Below is a small trained network, with its code and all its weights. Each question gives an input and a target symbol and asks what happens when units are switched off, that is, made to give their printed mean instead of their output.

import numpy as np


def w(rows, s, z=0):
    codes = np.array(rows[::2]) - 128.0
    scale = np.full(codes.shape[1], s)
    scale[-1] = z or s
    return codes * scale


def f(y):
    return y / 2 * (1 + np.tanh(0.7978845608 * (y + 0.044715 * y**3)))


def softmax(a):
    e = np.exp(a - a.max(-1, keepdims=True))
    return e / e.sum(-1, keepdims=True)


def log_softmax(a):
    a = a - a.max(-1, keepdims=True)
    return a - np.log(np.exp(a).sum(-1, keepdims=True))


def net(x, mask):
    ids = ['ΨΩαβδζηθμξστ'.index(c) for c in x.split()]
    T = len(ids)
    res = E[ids] + P[:T]
    u = 0
    for l in range(2):
        r = res
        for j in range(2):
            rows = slice(2 * j, 2 * j + 2)
            q, k, v = (r @ M[l][rows].T for M in (Q, K, V))
            z = softmax(np.where(np.tri(T) > 0, q @ k.T / 2**0.5, -1e9)) @ v
            o = O[l][rows]
            res = res + np.where(mask[u + j], z, o[:, -1]) @ o[:, :-1]
        u += 2
        y = f(res @ A[l][:, :-1].T + A[l][:, -1])
        res = res + np.where(mask[u : u + 4], y, B[l][:, -1]) @ B[l][:, :-1]
        u += 4
    return log_softmax(res[-1] @ U[:, :-1].T + U[:, -1])


Q, K, V, O, A, B = {}, {}, {}, {}, {}, {}
E = w([
[125,155,212,77,241,60,67,177,128],'Ψ',
[165,166,218,201,72,95,64,110,92],'Ω',
[20,59,88,144,117,121,75,55,42],'α',
[156,60,185,126,176,239,87,46,180],'β',
[123,85,9,2,114,201,63,86,132],'δ',
[89,71,65,187,118,78,79,228,114],'ζ',
[218,15,123,78,61,62,112,115,136],'η',
[212,224,97,214,81,90,124,77,106],'θ',
[95,147,138,51,104,185,194,151,49],'μ',
[145,20,182,155,187,104,223,150,90],'ξ',
[155,38,122,180,73,184,120,226,91],'σ',
[213,160,20,169,219,136,112,99,148],'τ',
],0.0048)
P = w([
[83,172,148,100,128,117,167,158,215],'0',
[147,58,106,203,126,186,97,84,54],'1',
[162,68,117,174,144,175,83,87,32],'2',
[168,83,130,140,160,170,77,98,20],'3',
[174,108,129,113,166,139,72,134,12],'4',
[193,136,138,85,150,128,57,138,10],'5',
[186,152,142,81,165,136,66,130,5],'6',
[190,164,120,58,152,125,64,120,3],'7',
],0.0029)
Q[0] = w([
[124,68,136,154,91,187,136,115,81],'L0H1',
[179,101,103,78,130,135,59,118,6],'L0H1',
[177,108,141,87,152,132,83,63,44],'L0H2',
[152,170,133,108,154,126,113,177,51],'L0H2',
],0.023)
K[0] = w([
[152,79,174,93,138,162,185,189,49],'L0H1',
[44,185,173,47,40,111,215,196,166],'L0H1',
[168,149,188,55,108,104,99,205,248],'L0H2',
[2,159,128,118,84,76,134,185,231],'L0H2',
],0.015)
V[0] = w([
[140,91,120,127,108,135,6,130,125],'L0H1',
[139,179,97,84,121,207,146,136,77],'L0H1',
[171,105,188,112,140,180,135,62,143],'L0H2',
[186,117,114,142,87,160,123,176,121],'L0H2',
],0.02)
O[0] = w([
[129,122,139,143,79,161,1,148,146,136],'L0H1',
[175,148,152,105,94,218,177,197,71,255],'L0H1',
[149,121,180,97,153,201,114,41,160,50],'L0H2',
[206,101,122,93,86,68,136,116,180,115],'L0H2',
],0.008,0.0024)
A[0] = w([
[189,46,245,214,150,161,122,175,154,255],'L0N1',
[211,21,80,41,57,92,127,129,134,137],'L0N2',
[48,203,238,53,106,134,142,171,244,11],'L0N3',
[147,148,254,167,77,52,133,130,134,131],'L0N4',
],0.0086,0.00089)
B[0] = w([
[221,61,236,200,139,195,114,165,121,240],'L0N1',
[191,60,88,43,32,70,117,128,147,248],'L0N2',
[118,79,222,130,91,214,150,150,255,55],'L0N3',
[143,105,224,116,41,39,106,92,148,118],'L0N4',
],0.006,0.0015)
Q[1] = w([
[177,150,102,128,119,138,73,106,59],'L1H1',
[121,204,114,146,82,159,151,136,197],'L1H1',
[73,165,158,131,92,127,180,130,253],'L1H2',
[132,74,104,169,105,137,122,84,125],'L1H2',
],0.024)
K[1] = w([
[65,160,156,99,104,103,189,153,205],'L1H1',
[130,128,58,184,35,152,171,74,103],'L1H1',
[49,8,125,148,68,173,102,109,144],'L1H2',
[175,135,90,121,137,155,78,106,54],'L1H2',
],0.017)
V[1] = w([
[157,171,233,161,159,96,72,168,48],'L1H1',
[88,78,102,127,152,138,81,98,13],'L1H1',
[33,6,185,62,86,124,115,126,85],'L1H2',
[166,65,49,87,239,167,99,161,145],'L1H2',
],0.015)
O[1] = w([
[54,62,224,113,136,72,178,128,212,158],'L1H1',
[117,225,168,80,110,135,119,195,200,182],'L1H1',
[154,95,90,18,247,125,122,196,95,1],'L1H2',
[93,103,25,137,127,179,183,156,255,222],'L1H2',
],0.0067,0.0058)
A[1] = w([
[70,64,117,225,137,127,123,249,66,239],'L1N1',
[188,161,156,188,254,30,56,95,103,4],'L1N2',
[197,166,127,204,174,37,235,100,151,214],'L1N3',
[18,125,96,154,239,131,25,176,86,68],'L1N4',
],0.0078,0.0019)
B[1] = w([
[46,76,151,239,142,135,133,253,47,252],'L1N1',
[66,220,124,55,118,127,130,170,255,164],'L1N2',
[148,219,123,159,142,23,222,64,187,217],'L1N3',
[40,118,131,17,75,123,56,30,107,188],'L1N4',
],0.005,0.0043)
U = w([
[113,129,72,61,126,140,81,78,115,131],'Ψ',
[165,93,176,131,197,212,98,65,153,6],'Ω',
[148,164,52,128,191,124,144,109,186,185],'α',
[130,148,106,189,64,136,123,97,173,148],'β',
[144,144,135,109,149,145,253,150,69,126],'δ',
[213,74,108,84,101,62,124,130,144,29],'ζ',
[112,178,184,87,141,129,101,173,185,197],'η',
[130,112,82,167,139,41,93,216,114,18],'θ',
[162,174,201,156,94,75,75,78,86,130],'μ',
[168,107,149,112,113,200,158,191,71,152],'ξ',
[100,54,177,126,173,73,174,119,154,148],'σ',
[37,124,96,141,142,129,106,104,76,174],'τ',
],0.0055,0.0025)

Each question gives the input, a string of symbols that net reads in full, and the target symbol t.
The units are the heads (2 rows each of Q, K, V and O) and the neurons (one row each of A and B). Each row of codes is followed by its name. A weight is (code - 128) times the scale printed after its matrix; where a second scale follows, it is the last column's (O, A, B and U).
mask holds one flag per unit, layer by layer, with each layer's heads first. A switched-off unit (its flag False) gives its mean, the last column of its rows in O or B, instead of its output. The means were averaged over made-up inputs and are rounded, as every weight is.
A unit's drop is (log p(t) with every unit on - log p(t) with that unit switched off) / (log p(t) with every unit on - log p(t) with every unit switched off).
The circuit of an input: a set's keep is (log p(t) with only the set's units on - log p(t) with every unit switched off) / (log p(t) with every unit on - log p(t) with every unit switched off). Starting from all 12 units, units are removed one at a time, each time the one whose removal leaves the highest keep (on an exact tie, the one counted first), for as long as the keep stays at least 0.8.
circuit, biggest first: the units of the circuit, biggest drop first
top k neurons: the k neurons with the biggest drops, biggest first
k most important neurons of layer l: the k neurons of layer l with the biggest drops, biggest first
heads that matter: for each layer, one digit per head in row order, 1 if its drop is at least 0.15 and else 0, layers parted by /
drop of u: that unit's drop, to one decimal
input α α β, target Ω: circuit, biggest first : [L0H2, L0N1]
input δ δ θ ξ α Ω, target μ: circuit, biggest first : [L1H2, L0N4]
input θ ζ δ, target μ: circuit, biggest first : [L1H2]
input σ Ψ θ α η, target ζ: circuit, biggest first : [L0N2, L0H2]
input Ω α ξ, target σ: heads that matter : 00 / 10
input τ σ τ α β σ, target β: circuit, biggest first : [L1H2, L0H1]
input μ β α σ, target ξ: circuit, biggest first : [L0N1, L1H2, L1N1, L0H1]
input σ η α, target Ψ: top 2 neurons : [L0N2, L1N4]
input α ξ Ω, target η: top 2 neurons : [L1N2, L0N4]
input β α α η Ω β, target Ω: top 2 neurons : [L0N1, L0N3]
input α δ μ α δ Ω, target η: circuit, biggest first : [L1H1, L0H2]
input μ δ μ α Ω ξ, target δ: heads that matter : 10 / 00
input μ Ω σ, target ξ: 3 most important neurons of layer 0 : [L0N1, L0N3, L0N4]
input δ ζ ξ α α ζ τ μ, target ξ: heads that matter : 10 / 00
input θ Ω ξ β Ω Ω α θ, target μ: top neuron : [L0N4]
input α θ α α α σ Ω, target μ: top 2 neurons : [L0N4, L0N1]
input δ ζ μ ζ, target ξ: drop of L1N1 : 0.1
input ζ ξ α σ, target θ: drop of L1H2 : 0.1
input τ Ψ α α, target β: drop of L1H2 : 1.2
input α δ α ζ ζ τ Ψ, target σ: drop of L1H1 : 1.1
input ζ μ η, target ζ: most important neuron of layer 0 : [L0N2]
